Here is a tiny trained network, its code and every weight. The questions are about switching its units off for an input and a target symbol, where a switched-off unit gives its printed mean instead of its output.

import numpy as np


def w(rows, s, z=0):
    codes = np.array(rows[::2]) - 128.0
    scale = np.full(codes.shape[1], s)
    scale[-1] = z or s
    return codes * scale


def f(y):
    return y / 2 * (1 + np.tanh(0.7978845608 * (y + 0.044715 * y**3)))


def softmax(a):
    e = np.exp(a - a.max(-1, keepdims=True))
    return e / e.sum(-1, keepdims=True)


def log_softmax(a):
    a = a - a.max(-1, keepdims=True)
    return a - np.log(np.exp(a).sum(-1, keepdims=True))


def net(x, mask):
    ids = ['βγδεζθλμξπστψω'.index(c) for c in x.split()]
    T = len(ids)
    res = E[ids] + P[:T]
    r = res
    for j in range(2):
        rows = slice(2 * j, 2 * j + 2)
        q, k, v = (r @ M[0][rows].T for M in (Q, K, V))
        z = softmax(np.where(np.tri(T) > 0, q @ k.T / 2**0.5, -1e9)) @ v
        o = O[0][rows]
        res = res + np.where(mask[j], z, o[:, -1]) @ o[:, :-1]
    y = f(res @ A[0][:, :-1].T + A[0][:, -1])
    res = res + np.where(mask[2:14], y, B[0][:, -1]) @ B[0][:, :-1]
    return log_softmax(res[-1] @ U[:, :-1].T + U[:, -1])


Q, K, V, O, A, B = {}, {}, {}, {}, {}, {}
E = w([
[113,107,28,158,205],'β',
[184,189,87,80,197],'γ',
[195,176,179,36,59],'δ',
[181,174,181,196,244],'ε',
[107,87,179,103,135],'ζ',
[181,77,58,170,45],'θ',
[94,94,181,98,135],'λ',
[45,122,148,63,156],'μ',
[251,118,102,73,63],'ξ',
[57,117,79,249,145],'π',
[73,93,157,96,136],'σ',
[78,155,137,184,16],'τ',
[190,121,12,88,138],'ψ',
[160,72,219,125,127],'ω',
],0.017)
P = w([
[109,5,171,104,98],'0',
[132,124,137,118,125],'1',
[129,123,139,120,128],'2',
[123,122,132,118,129],'3',
[118,119,134,118,130],'4',
[107,122,124,110,126],'5',
[112,120,128,112,126],'6',
[106,120,123,108,129],'7',
[103,119,121,104,126],'8',
],0.02)
Q[0] = w([
[165,232,85,172,108],'head 1',
[165,184,139,90,181],'head 1',
[179,249,63,175,127],'head 2',
[143,188,115,148,93],'head 2',
],0.014)
K[0] = w([
[163,251,82,136,137],'head 1',
[172,106,153,86,172],'head 1',
[166,194,106,180,184],'head 2',
[154,210,184,166,64],'head 2',
],0.013)
V[0] = w([
[168,223,163,2,177],'head 1',
[191,86,164,160,176],'head 1',
[217,101,120,183,42],'head 2',
[155,176,23,126,157],'head 2',
],0.0081)
O[0] = w([
[120,129,150,1,88,60],'head 1',
[199,161,42,91,123,180],'head 1',
[12,23,47,86,34,216],'head 2',
[117,39,102,98,237,2],'head 2',
],0.0087,0.0068)
A[0] = w([
[28,153,146,141,140,123],'neuron 1',
[122,111,112,198,244,171],'neuron 2',
[87,127,93,97,49,118],'neuron 3',
[83,224,69,167,156,71],'neuron 4',
[96,70,225,110,139,254],'neuron 5',
[117,196,216,92,116,211],'neuron 6',
[2,34,144,121,129,165],'neuron 7',
[68,206,232,233,128,32],'neuron 8',
[131,169,131,116,59,98],'neuron 9',
[68,150,212,83,85,129],'neuron 10',
[130,117,175,58,200,119],'neuron 11',
[163,36,130,126,130,149],'neuron 12',
],0.0097,0.009)
B[0] = w([
[217,87,84,192,92,158],'neuron 1',
[59,231,181,105,60,167],'neuron 2',
[155,147,199,206,163,252],'neuron 3',
[156,104,145,151,86,143],'neuron 4',
[121,160,34,135,151,188],'neuron 5',
[94,103,180,139,255,193],'neuron 6',
[206,165,116,46,134,223],'neuron 7',
[33,66,65,43,87,189],'neuron 8',
[126,118,152,139,98,188],'neuron 9',
[161,87,192,61,172,183],'neuron 10',
[222,19,186,200,89,146],'neuron 11',
[115,200,115,127,163,180],'neuron 12',
],0.0084,0.013)
U = w([
[73,201,119,110,154,169],'β',
[131,52,143,144,172,148],'γ',
[113,123,233,66,98,3],'δ',
[132,159,165,163,167,160],'ε',
[90,82,178,120,98,118],'ζ',
[141,105,92,206,136,191],'θ',
[74,80,181,104,99,150],'λ',
[62,93,149,60,145,145],'μ',
[158,147,163,39,50,129],'ξ',
[60,135,145,94,69,92],'π',
[74,64,154,102,111,141],'σ',
[95,1,116,116,74,104],'τ',
[107,114,51,80,169,155],'ψ',
[129,98,232,168,52,66],'ω',
],0.0078,0.0063)

Each question gives the input, a string of symbols that net reads in full, and the target symbol t.
The units are the heads (2 rows each of Q, K, V and O) and the neurons (one row each of A and B). Each row of codes is followed by its name. A weight is (code - 128) times the scale printed after its matrix; where a second scale follows, it is the last column's (O, A, B and U).
mask holds one flag per unit, heads first, then neurons. A switched-off unit (its flag False) gives its mean, the last column of its rows in O or B, instead of its output. The means were averaged over made-up inputs and are rounded, as every weight is.
A unit's drop is (log p(t) with every unit on - log p(t) with that unit switched off) / (log p(t) with every unit on - log p(t) with every unit switched off).
The circuit of an input: a set's keep is (log p(t) with only the set's units on - log p(t) with every unit switched off) / (log p(t) with every unit on - log p(t) with every unit switched off). Starting from the 12 units with the biggest drops (on a tie, the unit counted first), units are removed one at a time, each time the one whose removal leaves the highest keep (on an exact tie, the one counted first), for as long as the keep stays at least 0.8.
circuit, biggest first: the units of the circuit, biggest drop first
unit that matters most: the unit with the biggest drop
k most important neurons: the k neurons with the biggest drops, biggest first
heads that matter: for each layer, one digit per head in row order, 1 if its drop is at least 0.15 and else 0, layers parted by /
input τ γ ω ε μ, target τ: 2 most important neurons => (neuron 8; neuron 1)
input ε ξ ξ ξ σ ω, target ε: heads that matter => 11
input β δ μ, target β: heads that matter => 11
input ψ ε σ ε ω, target ψ: heads that matter => 01
input ξ ξ μ ξ σ, target ξ: heads that matter => 01
input τ λ ω λ ξ λ, target τ: unit that matters most => head 1
input γ ξ μ μ ψ ξ μ ω ω, target γ: 3 most important neurons => (neuron 6; neuron 11; neuron 2)
input π λ λ λ, target π: heads that matter => 10
input π ε θ β μ θ σ, target π: 3 most important neurons => (neuron 2; neuron 8; neuron 3)
input ξ τ ζ, target ξ: circuit, biggest first => (head 2; neuron 7)
input ξ μ γ ψ δ, target δ: heads that matter => 10
input θ ζ μ ξ ω ξ λ, target θ: heads that matter => 11
input λ ζ β ξ π, target π: heads that matter => 10
input ξ ξ γ ε ω β θ ξ λ, target ξ: 2 most important neurons => (neuron 7; neuron 6)
input δ ω ω ξ β θ ω, target δ: circuit, biggest first => (head 2; head 1; neuron 10)
input τ ξ ζ, target τ: circuit, biggest first => (head 1; head 2; neuron 8; neuron 1)
input ξ ζ μ ω γ ω λ π, target π: circuit, biggest first => (neuron 2; neuron 8; head 1; neuron 6)
input μ ξ ω δ ξ ζ ξ σ ζ, target μ: 3 most important neurons => (neuron 8; neuron 6; neuron 3)
input μ ξ π ξ ζ ξ σ, target μ: 2 most important neurons => (neuron 8; neuron 6)
input β σ β τ ψ ω τ λ, target β: circuit, biggest first => (head 1; head 2; neuron 2; neuron 11)
input ω σ σ λ, target ω: circuit, biggest first => (head 2; neuron 3)
input ψ δ ξ ξ μ, target ψ: heads that matter => 01
input ξ μ θ ω θ λ, target ξ: heads that matter => 01
input ω ξ ξ ζ, target ω: heads that matter => 11
input π τ ξ ω, target π: 4 most important neurons => (neuron 2; neuron 8; neuron 3; neuron 6)
